Here is a tiny trained network, its code and every weight. The questions are about switching its units off for an input and a class, where a switched-off unit gives its printed mean instead of its output.

import numpy as np


def w(rows, s, z=0):
    codes = np.array(rows[::2]) - 128.0
    scale = np.full(codes.shape[1], s)
    scale[-1] = z or s
    return codes * scale


def f(y):
    return y / 2 * (1 + np.tanh(0.7978845608 * (y + 0.044715 * y**3)))


def log_softmax(a):
    a = a - a.max(-1, keepdims=True)
    return a - np.log(np.exp(a).sum(-1, keepdims=True))


def net(x, mask):
    res = np.array(x, float).reshape(1, 4) / 4 @ E
    y = f(res @ A[0][:, :-1].T + A[0][:, -1])
    res = res + np.where(mask, y, B[0][:, -1]) @ B[0][:, :-1]
    return log_softmax(res[-1] @ U[:, :-1].T + U[:, -1])


A, B = {}, {}
E = w([
[175,22,101,89],'x0',
[80,156,6,131],'x1',
[182,104,108,222],'x2',
[224,188,113,98],'x3',
],0.011)
A[0] = w([
[46,91,86,158,102],'N0',
[112,141,149,54,101],'N1',
[109,160,158,157,54],'N2',
[118,174,155,135,79],'N3',
[58,155,156,178,88],'N4',
[153,127,101,246,84],'N5',
[183,161,234,102,100],'N6',
[116,176,134,156,81],'N7',
[113,145,68,120,122],'N8',
[152,61,106,79,85],'N9',
[115,161,61,115,78],'N10',
[125,131,70,121,96],'N11',
[172,207,134,132,103],'N12',
[209,141,95,189,105],'N13',
[69,93,59,153,97],'N14',
[72,123,139,64,104],'N15',
[107,196,148,181,121],'N16',
[72,140,75,141,98],'N17',
[116,140,75,126,97],'N18',
[228,209,53,68,43],'N19',
[155,40,75,89,67],'N20',
[69,119,135,77,97],'N21',
[105,15,102,128,112],'N22',
[135,153,55,119,101],'N23',
[155,90,134,225,104],'N24',
[131,85,105,213,115],'N25',
[97,175,147,159,90],'N26',
[195,171,108,97,204],'N27',
[143,160,58,121,119],'N28',
[70,54,232,163,64],'N29',
[65,161,149,201,120],'N30',
[122,145,133,44,112],'N31',
[106,118,113,152,255],'N32',
[140,163,123,14,116],'N33',
[136,94,108,202,149],'N34',
[196,103,91,198,89],'N35',
[159,83,103,102,111],'N36',
[100,185,141,156,75],'N37',
],0.013,0.0087)
B[0] = w([
[121,65,195,189,215],'N0',
[140,201,103,182,176],'N1',
[179,104,71,153,143],'N2',
[193,136,49,130,150],'N3',
[148,55,55,102,186],'N4',
[82,217,96,156,210],'N5',
[239,122,170,199,254],'N6',
[194,132,83,107,153],'N7',
[185,164,206,138,181],'N8',
[216,162,37,98,197],'N9',
[205,168,152,148,173],'N10',
[182,128,154,136,162],'N11',
[113,41,55,100,194],'N12',
[61,198,98,169,214],'N13',
[164,89,187,159,212],'N14',
[81,249,49,204,186],'N15',
[198,84,50,35,205],'N16',
[185,99,170,172,189],'N17',
[237,137,181,166,161],'N18',
[85,12,129,203,229],'N19',
[192,106,32,67,214],'N20',
[79,174,108,183,177],'N21',
[126,87,62,79,230],'N22',
[216,129,181,147,181],'N23',
[129,205,122,159,204],'N24',
[83,172,114,145,198],'N25',
[188,96,51,99,167],'N26',
[2,38,166,100,247],'N27',
[168,112,203,154,187],'N28',
[160,78,161,226,222],'N29',
[107,105,72,73,206],'N30',
[85,212,57,196,184],'N31',
[66,137,172,77,236],'N32',
[60,195,94,181,213],'N33',
[78,189,128,128,201],'N34',
[107,180,95,154,206],'N35',
[182,124,80,63,181],'N36',
[164,98,57,103,166],'N37',
],0.008,0.0093)
U = w([
[74,246,90,198,79],'0',
[174,109,49,65,115],'1',
[213,124,216,222,80],'2',
[69,54,126,191,211],'3',
[14,114,188,54,245],'4',
[107,142,174,55,49],'5',
],0.012,0.011)

Each question gives the input, the list of numbers given to net, and the class t.
The units are the neurons (one row each of A and B). Each row of codes is followed by its name. A weight is (code - 128) times the scale printed after its matrix; where a second scale follows, it is the last column's (A, B and U).
mask holds one flag per neuron, in row order. A switched-off neuron (its flag False) gives its mean, the last column of its row in B, instead of its output. The means were averaged over made-up inputs and are rounded, as every weight is.
A unit's drop is (log p(t) with every unit on - log p(t) with that unit switched off) / (log p(t) with every unit on - log p(t) with every unit switched off).
The circuit of an input: a set's keep is (log p(t) with only the set's units on - log p(t) with every unit switched off) / (log p(t) with every unit on - log p(t) with every unit switched off). Starting from the 12 units with the biggest drops (on a tie, the unit counted first), units are removed one at a time, each time the one whose removal leaves the highest keep (on an exact tie, the one counted first), for as long as the keep stays at least 0.8.
units of the circuit, in order: the units of the circuit, biggest drop first
top k neurons: the k neurons with the biggest drops, biggest first
drop when u is switched off: that unit's drop, to one decimal
input [-3,-7,-2,8], class 3: units of the circuit, in order	N27
input [-1,5,1,6], class 3: top 4 neurons	N27; N19; N6; N12
input [-3,-1,-6,-6], class 0: top 4 neurons	N15; N27; N19; N21
input [8,-4,7,8], class 1: top 4 neurons	N20; N36; N9; N33
input [-8,0,7,-7], class 1: top 3 neurons	N16; N4; N30
input [-6,6,2,-7], class 3: top 2 neurons	N0; N30
input [-8,-3,-7,5], class 1: top 2 neurons	N16; N12
input [-6,3,-2,8], class 3: top 2 neurons	N19; N27
input [8,2,5,-8], class 1: top 2 neurons	N20; N22
input [1,4,-6,-6], class 0: top 2 neurons	N15; N27
input [5,6,0,-5], class 2: top 2 neurons	N0; N14
input [3,0,2,-3], class 4: top 2 neurons	N6; N19
input [-2,-4,6,7], class 3: top 2 neurons	N27; N19
input [4,3,1,8], class 3: units of the circuit, in order	N19
input [7,2,7,-4], class 0: drop when N35 is switched off	0.2
input [1,-4,4,0], class 0: drop when N19 is switched off	0.1
input [3,1,-3,5], class 3: drop when N19 is switched off	0.4
